Here is a tiny trained network, its code and every weight. The questions are about switching its units off for an input and a class, where a switched-off unit gives its printed mean instead of its output.

import numpy as np


def w(rows, s, z=0):
    codes = np.array(rows[::2]) - 128.0
    scale = np.full(codes.shape[1], s)
    scale[-1] = z or s
    return codes * scale


def f(y):
    return y / 2 * (1 + np.tanh(0.7978845608 * (y + 0.044715 * y**3)))


def log_softmax(a):
    a = a - a.max(-1, keepdims=True)
    return a - np.log(np.exp(a).sum(-1, keepdims=True))


def net(x, mask):
    res = np.array(x, float).reshape(1, 2) / 4 @ E
    y = f(res @ A[0][:, :-1].T + A[0][:, -1])
    res = res + np.where(mask, y, B[0][:, -1]) @ B[0][:, :-1]
    return log_softmax(res[-1] @ U[:, :-1].T + U[:, -1])


A, B = {}, {}
E = w([
[63,158,220,124,43,73,92],'x0',
[52,1,158,182,180,26,210],'x1',
],0.0079)
A[0] = w([
[173,196,98,86,94,200,87,206],'neuron 1',
[226,106,51,131,158,190,125,252],'neuron 2',
[121,167,153,89,107,116,105,117],'neuron 3',
[126,173,179,76,53,142,90,171],'neuron 4',
[4,129,254,128,93,49,136,229],'neuron 5',
[62,27,108,212,187,41,189,254],'neuron 6',
[53,131,215,129,119,46,118,192],'neuron 7',
[207,204,116,66,93,217,73,222],'neuron 8',
],0.0068,0.005)
B[0] = w([
[176,166,102,108,110,178,137,216],'neuron 1',
[162,182,115,66,196,110,194,217],'neuron 2',
[132,125,131,129,101,150,109,140],'neuron 3',
[160,134,137,136,106,127,107,179],'neuron 4',
[97,73,248,203,37,91,71,218],'neuron 5',
[100,114,190,141,150,36,142,249],'neuron 6',
[109,100,166,156,71,114,117,186],'neuron 7',
[183,197,100,104,108,187,129,240],'neuron 8',
],0.014,0.011)
U = w([
[124,112,133,99,209,80,186,232],'0',
[164,136,137,150,63,157,65,111],'1',
[66,2,155,216,96,84,115,146],'2',
[83,79,102,121,139,174,118,4],'3',
[169,179,25,54,145,173,159,180],'4',
],0.0085,0.002)

Each question gives the input, the list of numbers given to net, and the class t.
The units are the neurons (one row each of A and B). Each row of codes is followed by its name. A weight is (code - 128) times the scale printed after its matrix; where a second scale follows, it is the last column's (A, B and U).
mask holds one flag per neuron, in row order. A switched-off neuron (its flag False) gives its mean, the last column of its row in B, instead of its output. The means were averaged over made-up inputs and are rounded, as every weight is.
A unit's drop is (log p(t) with every unit on - log p(t) with that unit switched off) / (log p(t) with every unit on - log p(t) with every unit switched off).
The circuit of an input: a set's keep is (log p(t) with only the set's units on - log p(t) with every unit switched off) / (log p(t) with every unit on - log p(t) with every unit switched off). Starting from all 8 units, units are removed one at a time, each time the one whose removal leaves the highest keep (on an exact tie, the one counted first), for as long as the keep stays at least 0.8.
circuit, biggest first: the units of the circuit, biggest drop first
top k neurons: the k neurons with the biggest drops, biggest first
drop of u: that unit's drop, to one decimal
input [-1,0], class 4: top 3 neurons	(neuron 5; neuron 6; neuron 7)
input [-2,1], class 0: circuit, biggest first	(neuron 5; neuron 8)
input [1,-3], class 4: circuit, biggest first	(neuron 5)
input [4,-1], class 2: circuit, biggest first	(neuron 8; neuron 2)
input [6,-8], class 4: circuit, biggest first	(neuron 5; neuron 8)
input [-1,3], class 2: top 2 neurons	(neuron 2; neuron 8)
input [6,-1], class 2: top 2 neurons	(neuron 5; neuron 8)
input [-5,0], class 4: drop of neuron 8	-0.1
input [3,-6], class 4: drop of neuron 5	0.2
input [1,-2], class 4: drop of neuron 7	0.1
